Below are the code and all the weights of a small trained network. Each question names an input and a class and asks about switching units off, where a switched-off unit gives its printed mean instead of its output.

import numpy as np


def w(rows, s, z=0):
    codes = np.array(rows[::2]) - 128.0
    scale = np.full(codes.shape[1], s)
    scale[-1] = z or s
    return codes * scale


def f(y):
    return y / 2 * (1 + np.tanh(0.7978845608 * (y + 0.044715 * y**3)))


def log_softmax(a):
    a = a - a.max(-1, keepdims=True)
    return a - np.log(np.exp(a).sum(-1, keepdims=True))


def net(x, mask):
    res = np.array(x, float).reshape(1, 6) / 4 @ E
    y = f(res @ A[0][:, :-1].T + A[0][:, -1])
    res = res + np.where(mask, y, B[0][:, -1]) @ B[0][:, :-1]
    return log_softmax(res[-1] @ U[:, :-1].T + U[:, -1])


A, B = {}, {}
E = w([
[105,136,118,122,110,141,134],'x0',
[110,123,129,131,115,113,128],'x1',
[128,121,137,129,133,111,122],'x2',
[152,118,59,166,111,143,3],'x3',
[114,136,122,134,111,149,135],'x4',
[58,56,99,175,211,167,144],'x5',
],0.013)
A[0] = w([
[168,210,148,95,59,80,116,250],'n0',
[82,25,61,181,204,154,175,178],'n1',
[146,182,171,117,146,83,203,210],'n2',
[102,86,121,168,192,179,152,146],'n3',
[171,123,124,93,117,135,79,150],'n4',
[211,203,99,100,84,121,165,207],'n5',
[56,95,97,168,216,165,92,136],'n6',
[99,141,204,126,140,103,245,253],'n7',
[143,146,61,200,112,146,2,190],'n8',
],0.009,0.0068)
B[0] = w([
[200,157,111,173,96,144,95,237],'n0',
[79,96,145,57,186,121,149,232],'n1',
[134,199,132,173,127,177,147,206],'n2',
[78,128,161,93,148,113,137,189],'n3',
[145,113,107,105,84,121,119,161],'n4',
[174,162,114,155,109,133,119,209],'n5',
[71,90,122,85,157,97,137,203],'n6',
[151,170,158,139,163,250,150,249],'n7',
[103,97,85,97,123,68,63,238],'n8',
],0.014,0.015)
U = w([
[177,210,147,232,116,185,145,192],'0',
[164,123,57,140,29,62,2,197],'1',
[74,129,237,69,230,163,246,103],'2',
[41,85,84,46,174,26,82,5],'3',
],0.0072,0.0025)

Each question gives the input, the list of numbers given to net, and the class t.
The units are the neurons (one row each of A and B). Each row of codes is followed by its name. A weight is (code - 128) times the scale printed after its matrix; where a second scale follows, it is the last column's (A, B and U).
mask holds one flag per neuron, in row order. A switched-off neuron (its flag False) gives its mean, the last column of its row in B, instead of its output. The means were averaged over made-up inputs and are rounded, as every weight is.
A unit's drop is (log p(t) with every unit on - log p(t) with that unit switched off) / (log p(t) with every unit on - log p(t) with every unit switched off).
The circuit of an input: a set's keep is (log p(t) with only the set's units on - log p(t) with every unit switched off) / (log p(t) with every unit on - log p(t) with every unit switched off). Starting from all 9 units, units are removed one at a time, each time the one whose removal leaves the highest keep (on an exact tie, the one counted first), for as long as the keep stays at least 0.8.
units of the circuit, in order: the units of the circuit, biggest drop first
k most important neurons: the k neurons with the biggest drops, biggest first
drop of u: that unit's drop, to one decimal
input [6,1,-6,1,4,-5], class 1: units of the circuit, in order => n7
input [-2,7,8,-8,-6,0], class 0: 3 most important neurons => n1; n2; n6
input [5,1,6,1,-3,0], class 1: units of the circuit, in order => n7; n1
input [5,-5,-3,2,-6,-1], class 1: units of the circuit, in order => n7; n1
input [-4,7,0,1,-1,6], class 3: 2 most important neurons => n7; n2
input [-2,7,-8,8,-7,1], class 3: 2 most important neurons => n0; n5
input [8,-1,-7,1,6,6], class 3: 2 most important neurons => n7; n2
input [-2,-2,0,3,8,0], class 1: drop of n3 => 0.2
input [-6,-8,6,3,-8,6], class 3: drop of n8 => 0.0
input [4,-8,1,2,-5,-2], class 1: drop of n7 => 0.3
